Below is a small trained network, with its code and all its weights. Each question gives an input and a target symbol and asks what happens when units are switched off, that is, made to give their printed mean instead of their output.

import numpy as np


def w(rows, s, z=0):
    codes = np.array(rows[::2]) - 128.0
    scale = np.full(codes.shape[1], s)
    scale[-1] = z or s
    return codes * scale


def f(y):
    return y / 2 * (1 + np.tanh(0.7978845608 * (y + 0.044715 * y**3)))


def softmax(a):
    e = np.exp(a - a.max(-1, keepdims=True))
    return e / e.sum(-1, keepdims=True)


def log_softmax(a):
    a = a - a.max(-1, keepdims=True)
    return a - np.log(np.exp(a).sum(-1, keepdims=True))


def net(x, mask):
    ids = ['βδζηθλμξσφψ'.index(c) for c in x.split()]
    T = len(ids)
    res = E[ids] + P[:T]
    r = res
    for j in range(2):
        rows = slice(2 * j, 2 * j + 2)
        q, k, v = (r @ M[0][rows].T for M in (Q, K, V))
        z = softmax(np.where(np.tri(T) > 0, q @ k.T / 2**0.5, -1e9)) @ v
        o = O[0][rows]
        res = res + np.where(mask[j], z, o[:, -1]) @ o[:, :-1]
    y = f(res @ A[0][:, :-1].T + A[0][:, -1])
    res = res + np.where(mask[2:10], y, B[0][:, -1]) @ B[0][:, :-1]
    return log_softmax(res[-1] @ U[:, :-1].T + U[:, -1])


Q, K, V, O, A, B = {}, {}, {}, {}, {}, {}
E = w([
[61,110,187,78],'β',
[55,95,143,91],'δ',
[166,70,163,118],'ζ',
[80,89,101,128],'η',
[160,90,198,89],'θ',
[90,188,212,190],'λ',
[100,89,166,205],'μ',
[157,80,158,116],'ξ',
[164,123,156,247],'σ',
[161,77,144,130],'φ',
[199,67,67,35],'ψ',
],0.015)
P = w([
[179,3,116,138],'0',
[133,100,117,136],'1',
[129,119,113,133],'2',
[121,132,110,125],'3',
[124,142,105,125],'4',
[116,149,111,125],'5',
[126,144,112,126],'6',
],0.0065)
Q[0] = w([
[253,37,124,97],'h1',
[101,39,200,211],'h1',
[124,108,50,29],'h2',
[239,19,194,99],'h2',
],0.021)
K[0] = w([
[218,79,165,104],'h1',
[127,79,164,217],'h1',
[154,128,121,43],'h2',
[135,4,143,112],'h2',
],0.028)
V[0] = w([
[127,62,3,116],'h1',
[173,124,222,32],'h1',
[211,140,231,117],'h2',
[199,129,35,201],'h2',
],0.014)
O[0] = w([
[159,11,161,142,113],'h1',
[120,138,8,181,214],'h1',
[72,61,140,119,253],'h2',
[162,112,169,206,33],'h2',
],0.013,0.0035)
A[0] = w([
[139,140,191,88,224],'n1',
[150,151,81,92,173],'n2',
[252,146,94,126,73],'n3',
[179,178,141,192,48],'n4',
[171,119,83,108,252],'n5',
[84,102,120,118,118],'n6',
[145,58,157,110,78],'n7',
[82,88,154,170,144],'n8',
],0.016,0.0047)
B[0] = w([
[170,65,119,161,204],'n1',
[150,93,189,173,196],'n2',
[172,74,50,182,160],'n3',
[173,138,141,9,150],'n4',
[32,98,222,68,201],'n5',
[163,178,79,121,193],'n6',
[158,194,159,88,245],'n7',
[111,160,56,173,221],'n8',
],0.016,0.012)
U = w([
[101,127,183,43,8],'β',
[106,73,174,159,84],'δ',
[150,176,43,76,187],'ζ',
[165,39,82,99,7],'η',
[81,88,40,131,148],'θ',
[101,119,143,102,86],'λ',
[129,119,143,151,195],'μ',
[127,151,108,109,181],'ξ',
[197,142,167,90,111],'σ',
[101,211,165,162,219],'φ',
[158,109,82,255,249],'ψ',
],0.0071,0.0021)

Each question gives the input, a string of symbols that net reads in full, and the target symbol t.
The units are the heads (2 rows each of Q, K, V and O) and the neurons (one row each of A and B). Each row of codes is followed by its name. A weight is (code - 128) times the scale printed after its matrix; where a second scale follows, it is the last column's (O, A, B and U).
mask holds one flag per unit, heads first, then neurons. A switched-off unit (its flag False) gives its mean, the last column of its rows in O or B, instead of its output. The means were averaged over made-up inputs and are rounded, as every weight is.
A unit's drop is (log p(t) with every unit on - log p(t) with that unit switched off) / (log p(t) with every unit on - log p(t) with every unit switched off).
The circuit of an input: a set's keep is (log p(t) with only the set's units on - log p(t) with every unit switched off) / (log p(t) with every unit on - log p(t) with every unit switched off). Starting from all 10 units, units are removed one at a time, each time the one whose removal leaves the highest keep (on an exact tie, the one counted first), for as long as the keep stays at least 0.8.
circuit, biggest first: the units of the circuit, biggest drop first
unit that matters most: the unit with the biggest drop
top k neurons: the k neurons with the biggest drops, biggest first
heads that matter: for each layer, one digit per head in row order, 1 if its drop is at least 0.15 and else 0, layers parted by /
input δ ζ φ θ η, target ζ: heads that matter -> 10
input φ ψ η β, target σ: heads that matter -> 11
input δ δ θ θ θ, target δ: unit that matters most -> n5
input σ δ φ θ, target σ: heads that matter -> 10
input ψ ζ θ θ δ μ ζ, target ψ: circuit, biggest first -> [h2 h1]
input θ μ η δ δ θ μ, target ψ: top 4 neurons -> [n5 n1 n7 n8]
input δ δ δ, target β: circuit, biggest first -> [h2 n8 n5]
input δ θ σ θ η μ μ, target ψ: heads that matter -> 00
input η ζ θ δ, target ζ: heads that matter -> 10
input ψ λ δ β δ μ θ, target ψ: circuit, biggest first -> [n8 h1]
input ξ δ δ, target β: circuit, biggest first -> [h2 n8]
input ψ θ η θ θ σ φ, target ψ: circuit, biggest first -> [h2 h1]
input θ θ β, target ζ: heads that matter -> 01
input θ δ λ ζ λ δ, target φ: circuit, biggest first -> [h1]
input ζ φ ξ, target ζ: heads that matter -> 01
input μ θ ζ η η, target σ: circuit, biggest first -> [h1 n7]
input ψ ξ η λ δ μ φ, target ψ: circuit, biggest first -> [n8 h1]
input η ξ ζ λ η ζ, target η: top 4 neurons -> [n3 n4 n7 n8]
input θ θ θ δ, target ζ: circuit, biggest first -> [n6 h2]
input η θ β η ζ θ φ, target η: top 2 neurons -> [n3 n4]
input δ σ θ θ, target δ: unit that matters most -> n2
input δ θ μ η ξ, target δ: top 3 neurons -> [n5 n2 n8]
input η θ β μ θ θ ξ, target η: top 4 neurons -> [n3 n4 n7 n5]
input μ ψ η, target ψ: heads that matter -> 11
input δ λ β, target φ: heads that matter -> 10
input ξ μ δ θ μ β, target η: circuit, biggest first -> [n1 h1 n7 h2]
